Here is a tiny trained network, its code and every weight. The questions are about switching its units off for an input and a class, where a switched-off unit gives its printed mean instead of its output.

import numpy as np


def w(rows, s, z=0):
    codes = np.array(rows[::2]) - 128.0
    scale = np.full(codes.shape[1], s)
    scale[-1] = z or s
    return codes * scale


def norm(h):
    return h / np.sqrt((h * h).mean(-1, keepdims=True) + 1e-5)


def f(y):
    return np.maximum(y, 0)


def log_softmax(a):
    a = a - a.max(-1, keepdims=True)
    return a - np.log(np.exp(a).sum(-1, keepdims=True))


def net(x, mask):
    res = np.array(x, float).reshape(1, 2) / 4 @ E
    u = 0
    for l in range(4):
        y = f(norm(res) @ A[l][:, :-1].T + A[l][:, -1])
        res = res + np.where(mask[u : u + 14], y, B[l][:, -1]) @ B[l][:, :-1]
        u += 14
    return log_softmax(norm(res)[-1] @ U[:, :-1].T + U[:, -1])


A, B = {}, {}
E = w([
[2,100,215],'x0',
[84,83,17],'x1',
],0.0077)
A[0] = w([
[18,54,109,118],'0.n1',
[223,151,168,92],'0.n2',
[159,70,113,139],'0.n3',
[127,160,235,160],'0.n4',
[129,140,244,141],'0.n5',
[211,186,115,96],'0.n6',
[79,66,157,26],'0.n7',
[32,171,139,25],'0.n8',
[226,74,171,91],'0.n9',
[119,147,121,112],'0.n10',
[37,153,231,191],'0.n11',
[170,211,123,55],'0.n12',
[159,174,246,2],'0.n13',
[126,51,130,63],'0.n14',
],0.012,0.0073)
B[0] = w([
[28,136,61,212],'0.n1',
[21,248,76,178],'0.n2',
[177,137,104,154],'0.n3',
[167,71,99,216],'0.n4',
[189,84,92,211],'0.n5',
[193,198,120,182],'0.n6',
[92,65,130,146],'0.n7',
[116,71,115,151],'0.n8',
[166,207,95,161],'0.n9',
[138,119,106,128],'0.n10',
[158,15,180,255],'0.n11',
[97,146,106,150],'0.n12',
[255,41,173,172],'0.n13',
[113,158,173,132],'0.n14',
],0.0094,0.0096)
A[1] = w([
[27,124,210,116],'1.n1',
[143,111,250,105],'1.n2',
[105,121,67,77],'1.n3',
[125,218,150,86],'1.n4',
[113,140,146,106],'1.n5',
[65,94,186,33],'1.n6',
[72,136,187,134],'1.n7',
[175,160,202,207],'1.n8',
[91,239,81,145],'1.n9',
[88,92,136,2],'1.n10',
[125,96,100,93],'1.n11',
[148,157,180,228],'1.n12',
[186,74,99,49],'1.n13',
[121,121,178,122],'1.n14',
],0.014,0.0046)
B[1] = w([
[201,79,142,174],'1.n1',
[192,163,109,174],'1.n2',
[132,158,184,184],'1.n3',
[155,253,72,176],'1.n4',
[112,85,129,128],'1.n5',
[91,85,160,163],'1.n6',
[160,100,95,147],'1.n7',
[223,192,77,193],'1.n8',
[93,243,116,254],'1.n9',
[126,98,80,150],'1.n10',
[101,159,198,172],'1.n11',
[184,153,67,177],'1.n12',
[133,85,221,204],'1.n13',
[147,169,90,144],'1.n14',
],0.008,0.0063)
A[2] = w([
[38,114,1,75],'2.n1',
[13,106,204,4],'2.n2',
[196,198,113,94],'2.n3',
[104,76,211,83],'2.n4',
[128,92,142,63],'2.n5',
[49,105,149,35],'2.n6',
[78,98,158,44],'2.n7',
[137,63,46,34],'2.n8',
[99,107,155,54],'2.n9',
[131,79,135,74],'2.n10',
[168,155,137,61],'2.n11',
[169,19,224,108],'2.n12',
[125,126,149,79],'2.n13',
[222,21,197,46],'2.n14',
],0.0097,0.0038)
B[2] = w([
[122,201,225,207],'2.n1',
[190,103,201,159],'2.n2',
[100,62,36,222],'2.n3',
[119,182,62,177],'2.n4',
[127,163,94,147],'2.n5',
[207,117,195,155],'2.n6',
[130,112,99,147],'2.n7',
[81,108,91,158],'2.n8',
[126,112,79,137],'2.n9',
[160,153,3,162],'2.n10',
[115,116,104,150],'2.n11',
[118,211,102,254],'2.n12',
[178,112,79,128],'2.n13',
[153,195,181,244],'2.n14',
],0.0062,0.0059)
A[3] = w([
[114,76,128,110],'3.n1',
[193,146,248,241],'3.n2',
[125,124,114,77],'3.n3',
[62,52,82,65],'3.n4',
[59,132,138,141],'3.n5',
[83,67,122,101],'3.n6',
[139,84,109,117],'3.n7',
[77,152,99,43],'3.n8',
[181,108,16,125],'3.n9',
[150,155,117,165],'3.n10',
[63,64,91,3],'3.n11',
[180,152,107,67],'3.n12',
[93,56,153,141],'3.n13',
[136,183,136,151],'3.n14',
],0.016,0.0074)
B[3] = w([
[124,166,134,175],'3.n1',
[129,77,43,241],'3.n2',
[146,124,103,128],'3.n3',
[107,148,250,195],'3.n4',
[109,25,114,184],'3.n5',
[108,210,219,187],'3.n6',
[118,179,111,174],'3.n7',
[126,132,84,146],'3.n8',
[108,112,211,253],'3.n9',
[95,107,144,207],'3.n10',
[183,108,176,170],'3.n11',
[110,132,152,181],'3.n12',
[136,224,189,216],'3.n13',
[98,114,110,203],'3.n14',
],0.013,0.0074)
U = w([
[130,54,29,7],'0',
[102,117,246,180],'1',
[243,33,121,149],'2',
[166,235,82,160],'3',
[5,88,62,87],'4',
],0.025,0.012)

Each question gives the input, the list of numbers given to net, and the class t.
The units are the neurons (one row each of A and B). Each row of codes is followed by its name. A weight is (code - 128) times the scale printed after its matrix; where a second scale follows, it is the last column's (A, B and U).
mask holds one flag per neuron, layer by layer. A switched-off neuron (its flag False) gives its mean, the last column of its row in B, instead of its output. The means were averaged over made-up inputs and are rounded, as every weight is.
A unit's drop is (log p(t) with every unit on - log p(t) with that unit switched off) / (log p(t) with every unit on - log p(t) with every unit switched off).
unit that matters most: the unit with the biggest drop
top k neurons: the k neurons with the biggest drops, biggest first
top k neurons in layer l: the k neurons of layer l with the biggest drops, biggest first
drop of u: that unit's drop, to one decimal
input [3,8], class 1: top 2 neurons in layer 0 => [0.n6; 0.n2]
input [-3,-6], class 3: unit that matters most => 0.n2
input [-3,-7], class 3: top 3 neurons in layer 0 => [0.n2; 0.n11; 0.n9]
input [-8,7], class 1: top 4 neurons => [3.n9; 0.n11; 0.n2; 3.n2]
input [-4,3], class 1: top 3 neurons => [3.n9; 0.n11; 0.n2]
input [-5,4], class 1: top 3 neurons => [3.n9; 0.n11; 0.n2]
input [-8,6], class 1: top 2 neurons in layer 0 => [0.n11; 0.n2]
input [-4,7], class 1: top 2 neurons in layer 0 => [0.n1; 0.n2]
input [-3,-5], class 3: top 2 neurons => [0.n2; 0.n11]
input [-3,5], class 1: top 2 neurons => [0.n11; 0.n1]
input [-3,7], class 4: top 4 neurons => [0.n13; 0.n11; 0.n5; 0.n4]
input [3,7], class 1: top 2 neurons => [0.n2; 0.n6]
input [-2,4], class 4: top 2 neurons => [0.n5; 1.n8]
input [-2,-6], class 2: top neuron => [0.n13]
input [-5,8], class 1: top 2 neurons => [3.n9; 0.n1]
input [-1,4], class 4: top 2 neurons in layer 0 => [0.n11; 0.n13]
input [-2,7], class 4: drop of 0.n11 => 1.6
input [-3,-4], class 3: drop of 0.n2 => 0.3
input [-1,5], class 4: drop of 0.n11 => 0.9
input [0,2], class 4: drop of 0.n11 => 0.9
input [-2,6], class 4: unit that matters most => 0.n11
